Below is a small trained network, with its code and all its weights. Each question gives an input and a target symbol and asks what happens when units are switched off, that is, made to give their printed mean instead of their output.

import numpy as np


def w(rows, s, z=0):
    codes = np.array(rows[::2]) - 128.0
    scale = np.full(codes.shape[1], s)
    scale[-1] = z or s
    return codes * scale


def softmax(a):
    e = np.exp(a - a.max(-1, keepdims=True))
    return e / e.sum(-1, keepdims=True)


def log_softmax(a):
    a = a - a.max(-1, keepdims=True)
    return a - np.log(np.exp(a).sum(-1, keepdims=True))


def net(x, mask):
    ids = ['αβγδζηλμπψω'.index(c) for c in x.split()]
    T = len(ids)
    res = E[ids] + P[:T]
    u = 0
    for l in range(3):
        r = res
        for j in range(2):
            rows = slice(2 * j, 2 * j + 2)
            q, k, v = (r @ M[l][rows].T for M in (Q, K, V))
            z = softmax(np.where(np.tri(T) > 0, q @ k.T / 2**0.5, -1e9)) @ v
            o = O[l][rows]
            res = res + np.where(mask[u + j], z, o[:, -1]) @ o[:, :-1]
        u += 2
    return log_softmax(res[-1] @ U[:, :-1].T + U[:, -1])


Q, K, V, O = {}, {}, {}, {}
E = w([
[171,129,114,115,77,103,182,69,13,124,121],'α',
[152,162,81,108,109,194,150,55,101,115,231],'β',
[144,151,40,77,35,195,124,130,110,114,94],'γ',
[188,181,84,194,138,148,167,163,96,51,134],'δ',
[180,144,86,195,89,129,165,184,126,239,144],'ζ',
[98,254,79,47,127,160,121,169,129,173,72],'η',
[148,82,58,85,170,103,53,177,86,147,140],'λ',
[185,144,91,158,174,37,141,76,163,149,65],'μ',
[57,106,86,217,183,178,108,72,143,184,90],'π',
[50,100,65,92,98,75,181,116,179,108,187],'ψ',
[172,59,178,105,106,179,157,152,182,128,100],'ω',
],0.0092)
P = w([
[134,179,175,158,81,121,62,109,93,114,148],'0',
[164,159,56,150,75,149,112,114,92,149,130],'1',
[171,141,32,153,98,144,127,124,107,154,120],'2',
[160,128,31,130,119,157,159,134,121,152,113],'3',
[150,115,44,108,151,152,182,128,134,151,104],'4',
[141,91,56,103,170,157,209,143,157,165,99],'5',
[144,81,62,87,188,156,230,155,162,155,91],'6',
[129,83,67,82,198,178,254,147,169,147,101],'7',
],0.0061)
Q[0] = w([
[117,141,169,136,142,85,92,143,144,107,104],'0.h1',
[141,119,78,124,113,165,169,109,105,143,154],'0.h1',
[165,160,10,109,133,185,177,163,115,154,118],'0.h2',
[122,123,207,123,99,130,101,157,125,117,158],'0.h2',
],0.013)
K[0] = w([
[117,125,186,97,61,103,70,60,108,161,154],'0.h1',
[144,139,73,187,205,149,174,234,141,94,105],'0.h1',
[132,67,108,135,202,106,208,148,220,134,76],'0.h2',
[162,221,174,166,105,148,1,92,6,162,120],'0.h2',
],0.0082)
V[0] = w([
[120,111,172,68,85,150,92,27,113,120,190],'0.h1',
[95,146,180,164,125,82,63,111,135,149,126],'0.h1',
[129,59,132,113,141,39,148,30,169,175,99],'0.h2',
[194,149,138,176,201,154,92,109,74,133,3],'0.h2',
],0.0071)
O[0] = w([
[124,151,172,31,112,65,69,56,207,128,197,19],'0.h1',
[98,149,181,201,82,84,17,92,97,126,170,2],'0.h1',
[174,104,89,95,94,2,171,47,162,213,114,103],'0.h2',
[214,117,156,68,185,197,117,42,48,116,62,149],'0.h2',
],0.0054,0.0034)
Q[1] = w([
[170,172,84,130,107,225,207,155,84,133,124],'1.h1',
[222,131,66,106,173,151,123,144,63,138,52],'1.h1',
[113,131,224,121,148,127,105,143,112,78,151],'1.h2',
[161,111,2,121,131,166,194,127,127,170,94],'1.h2',
],0.0099)
K[1] = w([
[113,12,86,61,248,108,141,162,145,118,142],'1.h1',
[81,40,140,142,245,157,152,79,188,150,92],'1.h1',
[115,206,86,179,119,94,52,100,64,120,163],'1.h2',
[128,36,132,70,157,155,254,159,190,176,75],'1.h2',
],0.0068)
V[1] = w([
[53,120,145,213,149,227,144,57,157,168,148],'1.h1',
[90,11,101,83,209,120,2,176,109,153,167],'1.h1',
[116,194,79,120,197,86,130,58,71,147,132],'1.h2',
[93,188,54,229,172,68,148,148,77,175,179],'1.h2',
],0.0059)
O[1] = w([
[145,181,83,147,154,249,179,43,230,146,212,158],'1.h1',
[153,60,39,52,222,85,1,183,115,140,218,8],'1.h1',
[112,175,169,59,186,92,183,87,81,157,180,119],'1.h2',
[106,148,207,159,178,132,193,194,62,189,223,199],'1.h2',
],0.0056,0.0019)
Q[2] = w([
[123,120,132,127,128,117,122,124,136,124,124],'2.h1',
[128,128,128,128,127,128,129,128,127,128,128],'2.h1',
[197,164,85,183,114,247,255,164,27,131,110],'2.h2',
[144,127,60,62,99,192,175,63,149,106,80],'2.h2',
],0.0081)
K[2] = w([
[135,129,130,126,126,125,125,127,113,145,139],'2.h1',
[128,129,128,127,129,128,128,128,129,128,128],'2.h1',
[92,131,133,103,239,109,141,171,224,210,57],'2.h2',
[188,81,167,193,253,172,178,193,203,121,39],'2.h2',
],0.0062)
V[2] = w([
[129,142,149,125,131,139,130,139,94,114,137],'2.h1',
[88,98,114,157,132,100,130,158,152,152,85],'2.h1',
[205,61,146,206,110,115,145,137,117,133,163],'2.h2',
[146,119,112,104,84,157,121,163,136,255,99],'2.h2',
],0.0076)
O[2] = w([
[131,97,157,134,154,114,99,123,142,115,129,158],'2.h1',
[133,158,93,157,132,174,131,140,83,163,97,71],'2.h1',
[254,95,155,114,86,113,151,176,171,66,157,153],'2.h2',
[120,63,211,110,77,156,14,97,168,189,132,254],'2.h2',
],0.0072,0.004)
U = w([
[167,161,170,145,159,24,127,83,151,127,79,152],'α',
[60,134,125,111,110,58,163,132,196,87,198,227],'β',
[64,212,139,60,116,153,92,164,125,152,78,71],'γ',
[137,163,103,161,163,163,194,180,86,41,107,11],'δ',
[172,66,254,137,90,172,76,148,181,90,137,177],'ζ',
[12,102,152,205,178,185,95,75,81,172,96,111],'η',
[143,61,92,77,200,103,55,194,73,112,170,153],'λ',
[167,110,159,74,97,68,182,85,22,162,93,58],'μ',
[183,166,93,85,190,182,143,55,171,158,241,107],'π',
[121,151,130,193,79,84,148,205,152,221,180,198],'ψ',
[146,104,26,145,40,136,65,106,188,84,58,163],'ω',
],0.0054,0.0012)

Each question gives the input, a string of symbols that net reads in full, and the target symbol t.
The units are the heads (2 rows each of Q, K, V and O). Each row of codes is followed by its name. A weight is (code - 128) times the scale printed after its matrix; where a second scale follows, it is the last column's (O and U).
mask holds one flag per head, layer by layer. A switched-off head (its flag False) gives its mean, the last column of its rows in O, instead of its output. The means were averaged over made-up inputs and are rounded, as every weight is.
A unit's drop is (log p(t) with every unit on - log p(t) with that unit switched off) / (log p(t) with every unit on - log p(t) with every unit switched off).
The circuit of an input: a set's keep is (log p(t) with only the set's units on - log p(t) with every unit switched off) / (log p(t) with every unit on - log p(t) with every unit switched off). Starting from all 6 units, units are removed one at a time, each time the one whose removal leaves the highest keep (on an exact tie, the one counted first), for as long as the keep stays at least 0.8.
circuit, biggest first: the units of the circuit, biggest drop first
unit that matters most: the unit with the biggest drop
which heads matter: for each layer, one digit per head in row order, 1 if its drop is at least 0.15 and else 0, layers parted by /
drop when u is switched off: that unit's drop, to one decimal
input δ α λ δ δ η λ γ, target λ: which heads matter : 00 / 10 / 00
input π ζ ψ μ ω δ ω, target ω: which heads matter : 00 / 01 / 00
input δ π ω β δ η η α, target η: which heads matter : 00 / 00 / 01
input β γ η δ α μ β β, target μ: unit that matters most : 0.h2
input μ ω ψ η α ψ, target ψ: circuit, biggest first : [0.h2; 1.h2; 2.h1]
input δ δ β, target δ: circuit, biggest first : [2.h2; 0.h2]
input β μ β α η α π μ, target π: circuit, biggest first : [1.h1; 1.h2]
input ζ ω β η γ μ γ, target μ: which heads matter : 01 / 10 / 00
input δ δ η β, target η: circuit, biggest first : [2.h2; 0.h2]
input δ β γ π, target π: circuit, biggest first : [1.h1; 0.h2]
input β μ δ β α δ π λ, target π: circuit, biggest first : [1.h1; 0.h2]
input δ ω ω δ β α μ η, target μ: circuit, biggest first : [0.h2; 1.h1]
input δ ζ ψ δ, target ψ: circuit, biggest first : [0.h2; 1.h2]
input ψ δ π λ π η π α, target π: unit that matters most : 1.h1
input λ δ δ α β ζ ψ η, target ψ: which heads matter : 01 / 01 / 00
input γ δ γ α β δ ζ, target ζ: which heads matter : 00 / 00 / 01
input η β α ω μ μ ω λ, target ω: drop when 1.h2 is switched off : 1.0
input α β δ ζ λ, target λ: drop when 1.h1 is switched off : 0.9
input ζ ψ γ π ζ ω ψ, target ω: drop when 2.h2 is switched off : 0.1
input β α η ω π, target ω: circuit, biggest first : [1.h2]
